Below is a small trained network, with its code and all its weights. Each question gives an input and a target symbol and asks what happens when units are switched off, that is, made to give their printed mean instead of their output.

import numpy as np


def w(rows, s, z=0):
    codes = np.array(rows[::2]) - 128.0
    scale = np.full(codes.shape[1], s)
    scale[-1] = z or s
    return codes * scale


def norm(h):
    return h / np.sqrt((h * h).mean(-1, keepdims=True) + 1e-5)


def f(y):
    return np.maximum(y, 0)


def softmax(a):
    e = np.exp(a - a.max(-1, keepdims=True))
    return e / e.sum(-1, keepdims=True)


def log_softmax(a):
    a = a - a.max(-1, keepdims=True)
    return a - np.log(np.exp(a).sum(-1, keepdims=True))


def net(x, mask):
    ids = ['αγδεηξπστφψω'.index(c) for c in x.split()]
    T = len(ids)
    res = E[ids] + P[:T]
    u = 0
    for l in range(3):
        q, k, v = (norm(res) @ M[l].T for M in (Q, K, V))
        z = softmax(np.where(np.tri(T) > 0, q @ k.T / 2**0.5, -1e9)) @ v
        res = res + np.where(mask[u], z, O[l][:, -1]) @ O[l][:, :-1]
        u += 1
        y = f(norm(res) @ A[l][:, :-1].T + A[l][:, -1])
        res = res + np.where(mask[u : u + 4], y, B[l][:, -1]) @ B[l][:, :-1]
        u += 4
    return log_softmax(norm(res)[-1] @ U[:, :-1].T + U[:, -1])


Q, K, V, O, A, B = {}, {}, {}, {}, {}, {}
E = w([
[20,162,140,169],'α',
[113,153,70,92],'γ',
[84,186,119,67],'δ',
[80,78,72,117],'ε',
[103,123,123,129],'η',
[127,169,33,75],'ξ',
[153,92,125,207],'π',
[146,36,103,48],'σ',
[212,182,109,109],'τ',
[59,153,144,162],'φ',
[148,251,40,138],'ψ',
[72,80,76,116],'ω',
],0.021)
P = w([
[2,112,21,180],'0',
[53,84,5,155],'1',
[55,110,74,131],'2',
[108,125,110,116],'3',
[162,135,136,116],'4',
[185,135,138,115],'5',
[220,119,150,122],'6',
],0.0053)
Q[0] = w([
[160,126,118,54],'0.h1',
[185,11,208,58],'0.h1',
],0.011)
K[0] = w([
[221,232,136,44],'0.h1',
[68,255,12,175],'0.h1',
],0.0074)
V[0] = w([
[151,208,114,129],'0.h1',
[28,140,21,254],'0.h1',
],0.0055)
O[0] = w([
[144,45,129,100,165],'0.h1',
[254,86,178,34,252],'0.h1',
],0.0074,0.003)
A[0] = w([
[111,161,127,65,194],'0.n1',
[154,95,222,166,254],'0.n2',
[202,127,96,63,209],'0.n3',
[57,93,246,124,217],'0.n4',
],0.013,0.00093)
B[0] = w([
[187,83,111,101,223],'0.n1',
[120,67,96,56,142],'0.n2',
[22,175,199,57,254],'0.n3',
[57,233,4,36,156],'0.n4',
],0.011,0.0091)
Q[1] = w([
[130,215,107,98],'1.h1',
[74,111,79,248],'1.h1',
],0.016)
K[1] = w([
[108,218,107,148],'1.h1',
[2,110,97,147],'1.h1',
],0.015)
V[1] = w([
[36,112,254,143],'1.h1',
[134,54,28,26],'1.h1',
],0.0091)
O[1] = w([
[34,41,131,210,120],'1.h1',
[167,1,12,114,254],'1.h1',
],0.007,0.0086)
A[1] = w([
[71,149,155,154,94],'1.n1',
[138,112,133,151,4],'1.n2',
[148,70,125,174,207],'1.n3',
[145,4,161,167,240],'1.n4',
],0.021,0.0014)
B[1] = w([
[110,70,164,200,171],'1.n1',
[138,93,64,142,129],'1.n2',
[90,210,103,105,165],'1.n3',
[237,3,96,8,253],'1.n4',
],0.013,0.0048)
Q[2] = w([
[4,193,143,138],'2.h1',
[145,160,116,42],'2.h1',
],0.02)
K[2] = w([
[119,254,89,173],'2.h1',
[176,188,189,97],'2.h1',
],0.017)
V[2] = w([
[143,144,255,103],'2.h1',
[158,95,79,204],'2.h1',
],0.0068)
O[2] = w([
[89,115,117,154,96],'2.h1',
[219,152,11,2,2],'2.h1',
],0.0089,0.0039)
A[2] = w([
[150,145,237,209,7],'2.n1',
[119,116,13,145,240],'2.n2',
[65,134,133,188,135],'2.n3',
[175,249,111,209,251],'2.n4',
],0.015,0.002)
B[2] = w([
[19,100,64,163,169],'2.n1',
[141,154,159,252,254],'2.n2',
[17,92,139,147,184],'2.n3',
[124,107,220,46,161],'2.n4',
],0.013,0.0067)
U = w([
[217,12,91,120,192],'α',
[182,38,205,131,215],'γ',
[164,151,126,126,101],'δ',
[145,131,146,130,135],'ε',
[128,140,43,90,75],'η',
[165,223,199,67,179],'ξ',
[158,111,154,137,6],'π',
[129,152,121,111,174],'σ',
[185,137,81,211,195],'τ',
[61,81,182,196,192],'φ',
[143,192,87,132,4],'ψ',
[154,135,133,100,9],'ω',
],0.011,0.0024)

Each question gives the input, a string of symbols that net reads in full, and the target symbol t.
The units are the heads (2 rows each of Q, K, V and O) and the neurons (one row each of A and B). Each row of codes is followed by its name. A weight is (code - 128) times the scale printed after its matrix; where a second scale follows, it is the last column's (O, A, B and U).
mask holds one flag per unit, layer by layer, with each layer's heads first. A switched-off unit (its flag False) gives its mean, the last column of its rows in O or B, instead of its output. The means were averaged over made-up inputs and are rounded, as every weight is.
A unit's drop is (log p(t) with every unit on - log p(t) with that unit switched off) / (log p(t) with every unit on - log p(t) with every unit switched off).
The circuit of an input: a set's keep is (log p(t) with only the set's units on - log p(t) with every unit switched off) / (log p(t) with every unit on - log p(t) with every unit switched off). Starting from the 12 units with the biggest drops (on a tie, the unit counted first), units are removed one at a time, each time the one whose removal leaves the highest keep (on an exact tie, the one counted first), for as long as the keep stays at least 0.8.
units of the circuit, in order: the units of the circuit, biggest drop first
unit that matters most: the unit with the biggest drop
top k neurons: the k neurons with the biggest drops, biggest first
drop when u is switched off: that unit's drop, to one decimal
input η π ξ ψ δ, target ξ: units of the circuit, in order : 1.h1
input φ δ τ η τ ψ ξ, target ξ: units of the circuit, in order : 1.h1; 0.n3
input τ ψ τ δ γ, target φ: top 2 neurons : 1.n4; 0.n3
input δ ω ω δ δ δ, target α: units of the circuit, in order : 0.n1; 0.n3; 0.h1
input ψ δ ψ ω φ ε ξ, target ξ: units of the circuit, in order : 0.n3; 1.h1
input π τ δ σ ψ ψ η, target ξ: units of the circuit, in order : 1.h1; 0.n3
input δ τ τ δ α σ δ, target τ: top 2 neurons : 0.n3; 0.n1
input δ γ σ ξ, target τ: units of the circuit, in order : 0.h1; 2.n2; 0.n3
input τ τ π τ τ π δ, target φ: top 2 neurons : 0.n3; 1.n4
input τ δ ξ, target φ: top 3 neurons : 0.n3; 1.n4; 2.n2
input ε φ δ ω φ, target η: top 2 neurons : 0.n4; 0.n2
input σ τ α δ τ σ η, target φ: top 2 neurons : 0.n3; 1.n4
input ψ δ δ σ γ, target τ: top 2 neurons : 0.n3; 2.n2
input ξ φ γ δ σ τ δ, target φ: unit that matters most : 1.h1
input ε τ σ ψ φ δ, target ξ: top 2 neurons : 1.n4; 0.n3
input η σ δ, target τ: top 2 neurons : 0.n3; 2.n2
input δ ψ ε σ σ η, target τ: drop when 2.n2 is switched off : 0.3
input σ δ σ π δ τ τ, target φ: drop when 2.n4 is switched off : 0.0
input ω δ φ τ δ ξ, target φ: drop when 0.h1 is switched off : 0.1
input τ τ ψ γ ψ τ, target ξ: drop when 2.n3 is switched off : 0.1
